Here is a tiny trained network, its code and every weight. The questions are about switching its units off for an input and a class, where a switched-off unit gives its printed mean instead of its output.

import numpy as np


def w(rows, s, z=0):
    codes = np.array(rows[::2]) - 128.0
    scale = np.full(codes.shape[1], s)
    scale[-1] = z or s
    return codes * scale


def norm(h):
    return h / np.sqrt((h * h).mean(-1, keepdims=True) + 1e-5)


def f(y):
    return np.maximum(y, 0)


def log_softmax(a):
    a = a - a.max(-1, keepdims=True)
    return a - np.log(np.exp(a).sum(-1, keepdims=True))


def net(x, mask):
    res = np.array(x, float).reshape(1, 4) / 4 @ E
    u = 0
    for l in range(3):
        y = f(norm(res) @ A[l][:, :-1].T + A[l][:, -1])
        res = res + np.where(mask[u : u + 6], y, B[l][:, -1]) @ B[l][:, :-1]
        u += 6
    return log_softmax(norm(res)[-1] @ U[:, :-1].T + U[:, -1])


A, B = {}, {}
E = w([
[117,149,117,134,138],'x0',
[86,164,150,125,253],'x1',
[162,163,148,90,134],'x2',
[207,123,121,210,148],'x3',
],0.014)
A[0] = w([
[95,119,123,69,130,108],'0.n1',
[134,147,52,145,39,3],'0.n2',
[132,245,170,111,91,103],'0.n3',
[212,144,222,76,129,113],'0.n4',
[79,97,104,116,109,143],'0.n5',
[104,55,112,156,135,68],'0.n6',
],0.012,0.0039)
B[0] = w([
[198,110,81,208,130,214],'0.n1',
[162,205,197,82,104,254],'0.n2',
[65,142,43,177,64,220],'0.n3',
[72,175,62,254,94,253],'0.n4',
[189,117,53,197,103,217],'0.n5',
[79,206,98,199,97,183],'0.n6',
],0.0092,0.0043)
A[1] = w([
[143,145,72,127,98,155],'1.n1',
[146,111,172,95,198,106],'1.n2',
[104,146,142,2,157,6],'1.n3',
[84,83,34,17,149,242],'1.n4',
[128,71,48,3,110,255],'1.n5',
[97,49,110,166,137,69],'1.n6',
],0.0092,0.0029)
B[1] = w([
[113,177,83,232,179,253],'1.n1',
[231,177,237,25,113,154],'1.n2',
[187,139,38,184,27,133],'1.n3',
[248,142,196,225,182,186],'1.n4',
[247,72,179,215,226,188],'1.n5',
[52,255,101,141,86,163],'1.n6',
],0.0091,0.0047)
A[2] = w([
[124,22,192,152,3,8],'2.n1',
[164,214,94,184,91,219],'2.n2',
[118,151,96,136,72,150],'2.n3',
[109,123,243,162,227,111],'2.n4',
[81,209,151,150,134,42],'2.n5',
[138,97,181,92,198,63],'2.n6',
],0.012,0.0019)
B[2] = w([
[132,226,136,101,152,152],'2.n1',
[91,71,110,91,212,249],'2.n2',
[92,154,139,17,106,167],'2.n3',
[160,120,112,86,41,168],'2.n4',
[127,117,67,100,1,165],'2.n5',
[196,160,143,104,125,139],'2.n6',
],0.01,0.017)
U = w([
[72,193,43,184,98,205],'0',
[185,224,147,70,98,185],'1',
[125,157,50,150,151,200],'2',
[211,73,130,231,180,156],'3',
[79,84,99,92,140,34],'4',
[52,8,249,73,174,2],'5',
[53,96,212,55,175,2],'6',
],0.011,0.0065)

Each question gives the input, the list of numbers given to net, and the class t.
The units are the neurons (one row each of A and B). Each row of codes is followed by its name. A weight is (code - 128) times the scale printed after its matrix; where a second scale follows, it is the last column's (A, B and U).
mask holds one flag per neuron, layer by layer. A switched-off neuron (its flag False) gives its mean, the last column of its row in B, instead of its output. The means were averaged over made-up inputs and are rounded, as every weight is.
A unit's drop is (log p(t) with every unit on - log p(t) with that unit switched off) / (log p(t) with every unit on - log p(t) with every unit switched off).
The circuit of an input: a set's keep is (log p(t) with only the set's units on - log p(t) with every unit switched off) / (log p(t) with every unit on - log p(t) with every unit switched off). Starting from the 12 units with the biggest drops (on a tie, the unit counted first), units are removed one at a time, each time the one whose removal leaves the highest keep (on an exact tie, the one counted first), for as long as the keep stays at least 0.8.
units of the circuit, in order: the units of the circuit, biggest drop first
unit that matters most: the unit with the biggest drop
top k neurons: the k neurons with the biggest drops, biggest first
top k neurons in layer l: the k neurons of layer l with the biggest drops, biggest first
drop of u: that unit's drop, to one decimal
input [0,-5,3,-8], class 3: unit that matters most -> 1.n5
input [3,-6,-2,-7], class 3: top 3 neurons in layer 1 -> 1.n5, 1.n4, 1.n1
input [1,-7,-3,-5], class 1: units of the circuit, in order -> 2.n1, 0.n4, 1.n5
input [-3,-5,0,-7], class 3: units of the circuit, in order -> 1.n5, 1.n4
input [-4,0,4,-6], class 3: units of the circuit, in order -> 1.n5, 1.n4
input [2,-6,8,-4], class 0: units of the circuit, in order -> 0.n4, 0.n3
input [5,-8,0,8], class 1: units of the circuit, in order -> 0.n2, 2.n1, 0.n4, 0.n1
input [0,-2,-5,-8], class 3: top 2 neurons -> 1.n5, 0.n4
input [2,3,-2,-4], class 3: top 2 neurons in layer 2 -> 2.n3, 2.n1
input [-2,-8,-1,-6], class 1: top 2 neurons -> 0.n2, 2.n1
input [4,1,8,-6], class 0: top 3 neurons -> 0.n4, 0.n3, 2.n5
input [2,4,1,-3], class 1: top 2 neurons in layer 0 -> 0.n4, 0.n6
input [-8,8,-1,8], class 1: top 2 neurons in layer 2 -> 2.n4, 2.n2
input [1,5,1,5], class 1: unit that matters most -> 2.n4
input [-7,-7,1,-3], class 1: top 2 neurons -> 2.n1, 0.n2
input [2,6,7,5], class 0: top 4 neurons in layer 0 -> 0.n4, 0.n3, 0.n2, 0.n1
input [3,5,6,-8], class 3: top 2 neurons -> 1.n4, 1.n5
input [-7,8,2,8], class 1: top 3 neurons in layer 0 -> 0.n5, 0.n1, 0.n3
input [5,1,1,-6], class 3: drop of 0.n4 -> 0.3
input [4,0,2,-8], class 3: drop of 1.n5 -> 0.1
input [-3,-7,0,3], class 1: drop of 0.n2 -> 0.1
input [3,1,7,6], class 0: top neuron in layer 0 -> 0.n4
